(in the rows, 128 means zero)
Each row of numbers stands for one element and depends on some of the facts below. Use the named rows to name the rest.

Some facts about the elements:
(vazul, nuzega, skaber); (zotru, nuzega, rinik); (treflom, nuzega, sotek); (sevem, nuzega, balol)
(klipos, nuzega, klezadril); (kekon, nuzega, pledi); (skoskun, nuzega, sotek); (nepuflor, nuzega, soklu)
(traflun, nuzega, soklu); (brasin, nuzega, stigrenik); (sutrek, nuzega, zaroples); (graflan, nuzega, sotek)
(fledidren, nuzega, soklu); (keske, nuzega, skuplum); (skote, nuzega, skuplum); (vide, nuzega, graflan)
(fava, nuzega, sigotres); (grokeba, nuzega, flolom); (penavun, nuzega, bralo); (kabres, nuzega, lupil)
(pletro, nuzega, pledi); (fusok, nuzega, sigotres); (brosin, nuzega, gekis); (dradrik, nuzega, pugri)
(sketru, nuzega, skepa); (rinik, nuzega, sotek); (riner, nuzega, bralo); (fliku, nuzega, gekis)
(drenen, nuzega, pasik); (buskam, nuzega, skober); (gregro, nuzega, drepleskom); (skubrur, nuzega, grazibu)
(druskar, nuzega, troskidril); (vetun, nuzega, fekor); (brusul, nuzega, skuplum); (soklu, nuzega, skober)
(nulek, nuzega, stigrenik); (nunu, nuzega, sotek); (pelu, nuzega, rinik); (dretredram, nuzega, stigrenik)
(triki, nuzega, pugri); (zegrol, nuzega, flesten); (grazibu, nuzega, sotek); (gridru, nuzega, flolom)
(stera, nuzega, trotam); (zaroples, nuzega, stigrenik); (totun, nuzega, skepa); (stigrenik, nuzega, sigotres)
(troskidril, nuzega, klezadril); (flero, nuzega, rinik); (flolom, nuzega, flesten); (bafa, nuzega, riner)
(fikles, nuzega, graflan); (plani, nuzega, luvom); (soflon, nuzega, troskidril); (niska, nuzega, zasta)
(gagrebri, nuzega, klezadril); (stofir, nuzega, graflan); (pledi, nuzega, skober); (gapas, nuzega, skaber)
(nako, nuzega, troskidril); (mufustim, nuzega, duskegra); (dreru, nuzega, flolom); (nudrem, nuzega, gekis)
(gubris, nuzega, grazibu); (bralo, nuzega, balol); (floplak, nuzega, flesten); (pasik, nuzega, flesten)
(mino, nuzega, soklu); (nutru, nuzega, grazibu); (griniso, nuzega, grazibu); (luvom, nuzega, sigotres)
(vaflastis, nuzega, flolom); (zenom, nuzega, pligan); (geskar, nuzega, pledi); (kuplen, nuzega, klezadril)
(klamum, nuzega, gekis); (nakli, nuzega, pledi); (rigram, nuzega, bralo); (skuplum, nuzega, sotek)
(plogrustus, nuzega, pugri); (fadek, nuzega, sigotres); (trufitas, nuzega, sevem); (tratrur, nuzega, kigul)
(triza, nuzega, rinik); (logu, nuzega, sevem); (tribrer, nuzega, drepleskom); (fekor, nuzega, skober)
(nozum, nuzega, skuplum); (flatu, nuzega, nutra); (subro, nuzega, grazibu); (nakle, nuzega, rinik)
(daflures, nuzega, pasik); (kluto, nuzega, lupil); (bruflol, nuzega, troskidril); (runise, nuzega, zaroples)
(lofem, nuzega, skepa); (bubrele, nuzega, balol); (grutro, nuzega, pledi); (matu, nuzega, skuplum)
(rezugral, nuzega, stigrenik); (zasta, nuzega, flesten); (klade, nuzega, skaber); (lupil, nuzega, skober)
(flabu, nuzega, pasik); (seke, nuzega, pasik); (fezur, nuzega, skaber); (nitror, nuzega, troskidril)
(deturi, nuzega, bralo); (sedrin, nuzega, bralo); (pligan, nuzega, drepleskom); (skepa, nuzega, skaber)
(nutra, nuzega, balol); (demem, nuzega, gekis); (sila, nuzega, pasik); (didem, nuzega, flolom)
(kigul, nuzega, sotek); (nemos, nuzega, drepleskom); (pugri, nuzega, drepleskom); (trotam, nuzega, skober)
(treflom, maskom, vaflastis); (brasin, maskom, fekor); (keske, maskom, vaflastis); (kabres, maskom, pasik)
(fusok, maskom, zasta); (brosin, maskom, pasik); (dradrik, maskom, drepleskom); (sketru, maskom, trufitas)
(gregro, maskom, troskidril); (skubrur, maskom, pugri); (vetun, maskom, niska); (brusul, maskom, zasta)
(nulek, maskom, balol); (nunu, maskom, gapas); (triki, maskom, stofir); (zegrol, maskom, flatu)
(gridru, maskom, flatu); (stera, maskom, grazibu); (flero, maskom, zasta); (plani, maskom, klezadril)
(gapas, maskom, gagrebri); (nudrem, maskom, skober); (gubris, maskom, flatu); (mino, maskom, luvom)
(griniso, maskom, nutra); (geskar, maskom, skepa); (plogrustus, maskom, lupil); (tratrur, maskom, flolom)
(triza, maskom, skober); (flatu, maskom, zaroples); (subro, maskom, skepa); (nakle, maskom, lofem)
(kluto, maskom, gekis); (bruflol, maskom, skober); (runise, maskom, skaber); (bubrele, maskom, skaber)
(deturi, maskom, vaflastis); (didem, maskom, grazibu); (nemos, maskom, grazibu); (vazul, mestom, gapas)
(vazul, mestom, fezur); (treflom, mestom, nunu); (skoskun, mestom, nunu); (brasin, mestom, dretredram)
(brasin, mestom, rezugral); (fledidren, mestom, mino); (penavun, mestom, rigram); (pletro, mestom, nakli)
(brosin, mestom, klamum); (fliku, mestom, nudrem); (drenen, mestom, flabu); (skubrur, mestom, gubris)
(skubrur, mestom, griniso); (brusul, mestom, skote); (pelu, mestom, flero); (triki, mestom, plogrustus)
(gridru, mestom, vaflastis); (gridru, mestom, dreru); (flero, mestom, zotru); (fikles, mestom, stofir)
(soflon, mestom, druskar); (soflon, mestom, nako); (dreru, mestom, didem); (gubris, mestom, subro)
(nutru, mestom, skubrur); (griniso, mestom, nutru); (fadek, mestom, fava); (triza, mestom, nakle)
(logu, mestom, trufitas); (nozum, mestom, keske); (subro, mestom, skubrur); (daflures, mestom, flabu)
(daflures, mestom, drenen); (bruflol, mestom, druskar); (runise, mestom, sutrek); (lofem, mestom, totun)
(grutro, mestom, geskar); (matu, mestom, skote); (rezugral, mestom, dretredram); (rezugral, mestom, nulek)
(klade, mestom, vazul); (fezur, mestom, gapas); (fezur, mestom, vazul); (deturi, mestom, penavun)
(demem, mestom, brosin); (didem, mestom, vaflastis); (nemos, mestom, tribrer)

Some rows with their names:
didem: [227  85 112 198 152 190 155 135  94 212 188 193  76 153  94 128  99 119
 165 168 184 146  97  32 123 116 151  67 114 159 139 100 174 136 108]
nakle: [121 154 101 149 134 138 150 128 106 175 168 133 144 103 112 127 123 107
 150 125 160 147 134 138 130 124 102 139 127  96 155 140 189 127 127]
triza: [150 200 127 164 117 162 156 165 120 173 184 115  77 138 103 125 139 155
 185 123 137 114 143 145 141 144 126 132  78 127 158 168 190 149 165]
flatu: [128 123  64 148 222 126 156  59 128 107 162 112 167 122 182 202 158 244
 207  45 172 155  97  76 133 156 166 172 190  28 200 184 154 172  34]
gridru: [189  75  74 186 186 197 176 138 134 169 217 148 101 168 145 208 174 204
 177 123 182 129  87  56 128 160 180  80 163 108 167 104 129 159  36]
kabres: [136 162 112 139 136 113 127 118 128 160 175 129 123 138 150 140 131 107
 145 146 143 161 139 114 157 138 120 121 112 140 147 161 173 150  97]
fekor: [147 137 135  76 120 106 120 131 147 111 125 133 132 127 145 119 123 133
 123 146 132 153 137 124 144 130 124 137 143 157  98 119  80 148 137]
klamum: [117 118 136 124 131 120 136 113 129 118 104 137 141 102 110 124 124 121
 122 120 104 134 111 121 109 114 111 135 132 142 112 120 124 107 122]
nunu: [121 154  97 149 134 135 151 124 104 180 174 135 140  98 108 128 118 100
 149 126 161 152 139 136 133 121 100 139 126  99 155 144 197 126 128]
sotek: [134 136 128 103 114 142 137 157 129 126 118 131 141 118 118 103 127 139
 132 128 151 117 133 160 120 128 116 149 154 100 114  92  91 131 173]
tribrer: [117 115 136 124 131 120 136 115 128 116 103 135 141 102 109 126 122 122
 119 120 108 135 113 120 110 113 113 135 131 142 111 120 124 108 123]
plogrustus: [125 131 104 145 141 120 137 107 106 161 166 131 128 109 122 143 115 106
 137 124 141 152 140 113 136 121 124 128 118 122 148 160 188 128 112]
nutru: [ 51 131 175 144 101 173  59 204 113  94  98  88 174 104 111 122 103 141
 132 131 198 154  61 132 119 148 126 131  83 117 149 126  95 116 139]
brusul: [118 135 101 186 134 127 102 137 117 185 159 146 151 194 186 108 144  55
 116 170 173 107 147 160 162 148 121 103 145  55 172 102 179 140 108]
klipos: [140 107 129  94 121 120 123 133 129 109 116 131 123 126 130 123 114 139
 115 125 132 123 144 132 128 124 142 135 146 130 107 117  89 133 156]
logu: [119 114 149 150 135 111 127 144 136 109  99 135 115 157 148 120 141 139
 131 117  97  93 115 126 122 136 144 139 118 125 105 132 109 123 127]
trufitas: [110 102 136 133 137 103 140 124 119 118 100 143 137 103 119 120 116 119
 125 107 105 126 113 112 108 113 124 152 125 132  95 136 126 108 125]
soklu: [148 143 137  74 120 104 119 130 151 110 124 134 133 129 147 118 126 132
 124 149 131 158 135 123 147 132 120 137 142 162  95 119  77 150 130]
stigrenik: [138 107 129  92 123 132 116 107 127  82 108 128 124 138 119 168 107 150
  86 118 108 142 139 150 144 112 146 107 145 134 128  89 124 130 192]
bruflol: [131 151 100 130 108 120 105 126 167 150 186 167  79 104 120 129 115 159
 230 147  66  98 158 148 151 151 131 101  75 131 173 231 207 136 177]
pelu: [122 151 143 146 119 145 135 154 145 124 108 130 133 149 129 109 156 141
 140 132 115  96 112 160 120 139 112 132 133 109 127  94 109 122 142]

Name these rows:
No name comes twice in this set of rows, the named rows included.
[146 169 118 142 128 136 158 124 105 166 181 122  84  93  85 141 107 135
 167 113 127 153 144 108 131 117 125 133  78 158 144 192 205 132 145] -> nudrem
[132  46 109 115 115 116  72 103 120 150 106 148 166 158 170  83 110  34
  57 185 171 103 166 132 128 120 137  88 184  92 132  80  86 116  99] -> zasta
[124 205  95 185 166 138 109  86 125 106 134  87  34 196 145 185 117 116
  63  77 165  95 180 133 175 115  81 118 118 119 166 127 180 154 124] -> brasin
[106 103 120 116 109 108  78 123 196  98 109 178 131 127 154 113 138 151
 189 158  42  72 126 165 133 154 123  97 127 112 146 158 122 114 154] -> soflon
[124 145 141 105 127 107 132 113 146 116 113 138 149 105 124 123 129 117
 127 140 108 165 104 113 126 120  95 137 130 168 102 120 110 123 103] -> nakli
[134 143 114 162 137 129 125 127 123 153 165 124 106 161 151 142 139 123
 141 131 133 119 144 126 150 142 145 113 110 114 159 157 174 145 114] -> triki
[177 189 156  72 100 126 146 152 144 118 147 121  71 106  95 117 111 174
 164 131 112 155 145 114 141 126 126 145  84 210  89 166 101 155 184] -> skober
[ 63 148 117 159 150 182  72 161 103 113 163  74 188 104 142 173 115 193
 182  97 252 185  66 105 141 168 146 141 110  54 221 173 150 155  86] -> gubris
[ 90  84 104  89 115  95  99  92 172 109 109 192 166  46 108 114  97 123
 180 144  53 125 120 143 109 118  92 121 140 122 131 162 147  90 152] -> druskar
[128  97 123 113 120 141 135  94 128 130 108 125 138  75  85 112 120 115
 117 128 115 122 123 107  84 106 112 118 139 151 128 129 111  95  97] -> flabu
[113 190  82 162 170 128 126  61 104 115 134  98  65 127 107 186  85  94
  58  66 173 139 173 116 157  85  56 136 130 127 154 131 199 134 122] -> nulek
[117 115 135 121 130 127 131 102 126 103 101 133 142 109 104 148 118 128
 107 118  97 145 111 131 119 107 114 121 132 144 122 105 139 108 143] -> fava
[129 136 109 151 139 131 127 107 114 144 164 126 117 140 131 163 122 120
 125 124 131 146 141 130 151 127 137 107 115 120 164 144 193 137 130] -> plani

The same elements again, as new rows of numbers:
Some elements and their rows:
nulek: [224 143 174  99  88  77  71 135 168  68 155  51 147 155  92 113 138  59
 164 103  92 166 178 108 177 166 104 114 131 104 140]
geskar: [189 108 144 141 107  86 100 104 166  88 180  70 166 135 131 106 127  88
 110  83  68 133 138 101 143 155  96 102 162 106 119]
stofir: [169 136 138 134 131  89 111 113 152 138 166  73 124 132 127 112 156  71
 142 102  98 117 142 115 156 123 117  81 140  88 109]
drepleskom: [162 130 154 153 115 100 124 109 162 135 166  93 131 128 111 118 149  82
 134  89 103 141 154 120 153 141 113  86 129 101  98]
gridru: [174 154 162 118 151 137 159  64 201  48 192  65 150  58  67  93 150  64
 103 102  92 149 119  98 140 133 100 166 189 119  46]
skote: [168 134 138 130 132  85 110 115 151 141 164  70 125 133 127 110 154  69
 142 101  97 116 140 115 158 120 118  80 139  87 113]
skuplum: [165 138 143 146 122  98 121 106 155 135 167  82 125 125 125 117 162  77
 140 103 102 127 153 117 153 134 120  83 133  95  98]
gekis: [164 131 154 152 116 100 123 109 161 133 165  93 131 129 112 118 148  83
 134  90 102 140 154 119 153 140 115  87 131 101  99]
klamum: [165 125 153 142 124  91 114 119 159 138 162  88 132 137 109 113 138  78
 134  84  99 133 146 118 156 129 113  86 133  96 109]
gagrebri: [159 127 152 153 110  99 126 107 162 137 167  90 131 129 108 122 150  82
 133  88 105 145 151 122 153 143 107  86 123 102  98]
druskar: [140 113 149 125 125  61 137 112 150 154 155 111 154 161 121 153 146  91
 117  57  85 124 105 113 120 113 115  94  84 104 131]
kigul: [166 138 144 146 121  98 121 107 156 134 167  84 126 124 125 116 160  76
 139 103 102 128 153 118 153 135 120  83 134  95  98]
fava: [173 133 162 143 121  98 106 122 153 134 164  87 130 136 108 117 132  79
 141  82 107 135 150 106 154 123 117  90 131  94 112]
sigotres: [168 136 162 152 115 105 118 113 157 130 167  92 131 128 111 121 145  83
 138  88 108 140 157 111 152 135 120  90 128 100 101]
seke: [168 133 148 152 137 108 123 109 180 126 156 100 127 136 108 123 152  66
 143  68  96 129 168 128 147 133 125 100 152 105  95]
zenom: [161 129 153 153 116 100 124 109 162 136 166  92 130 127 111 119 150  82
 134  88 104 140 154 120 153 140 113  87 128 101  99]
bafa: [176 146 175 156 133  91 130 119 163 128 157 108 110 152  97 101 141 114
 115 120  82 143 149 118 156 143 137  67 147 104  92]
vazul: [160 124 168 204 111 122 118  90 179 160 181  44 124 148 124  90 147  68
 111  71 113 146 171 101 165 117 118  47 163  87 110]
nepuflor: [162 118 152 158 122 101 113 115 153 125 166 103 151 114 132 101 134  86
 125  89  97 125 167 120 150 150 119  88 140  98 102]
dretredram: [200 141 178 101 107  78  71 159 151 111 140  75 134 149  87 101 128  54
 179  98 115 152 190 124 191 148 114  97 113  91 141]
trotam: [162 122 153 156 118 101 118 113 156 129 167 100 143 120 124 107 139  85
 127  89  99 132 162 120 152 147 117  87 135  99 101]

Which element is each row?
No name comes twice in this set of rows, the named rows included.
[167 140 150 167 130 119 138  97 184 117 156 110 130 124 115 131 170  70
 142  80 100 136 186 128 140 146 139 104 150 110  79] -> daflures
[140 117 149 132 122  66 140 108 150 151 156 113 153 155 124 154 151  91
 118  61  88 127 111 113 119 119 118  95  85 107 123] -> nako
[186 110 146 140 109  86 101 105 167  91 179  71 165 135 130 105 126  87
 111  83  69 133 139 103 143 153  98 102 159 105 119] -> mino
[174 132 164 144 131  87 118 123 161 135 159  95 120 151 100 104 134  97
 124 101  87 137 141 116 159 133 122  74 142 100 106] -> trufitas
[173 115 130 135 144 123 128 121 180 132 172 104 122  83  70 119 125  82
 147  95 114 124 136 117 157 112 101 129 190  99  47] -> dreru
[174 143 168 153 112 109 113 116 153 128 167  91 130 127 110 125 140  83
 142  86 113 144 159 103 150 130 123  93 126  98 103] -> stigrenik
[171 139 164 153 112 107 114 113 156 128 168  91 129 127 111 123 142  83
 140  87 111 142 158 106 151 133 121  92 127  99 102] -> luvom
[212  82 148 113 143  96 139 162 153 117 162  78 109  96  70 141 119  81
 132  62  96 105 138 113 156  92  51  92 198  82  23] -> vaflastis
[194 128 136 125 111  79 105  97 170  97 179  47 142 149 123 121 152  77
 124  96  70 134 123  97 145 138  98  98 157 101 119] -> nunu
[166 185 121 154 138 129  94  91 129 115 194  98  61 120 150 106 151  87
 162  74  80 109 133 137 149 165  86  64 124 105 102] -> nutru
[170 162 179 119 144 107 139  66 192  55 177  49 156 121 101  86 159  51
  95  73  70 150 130 105 139 142 109 130 144 118 112] -> zegrol

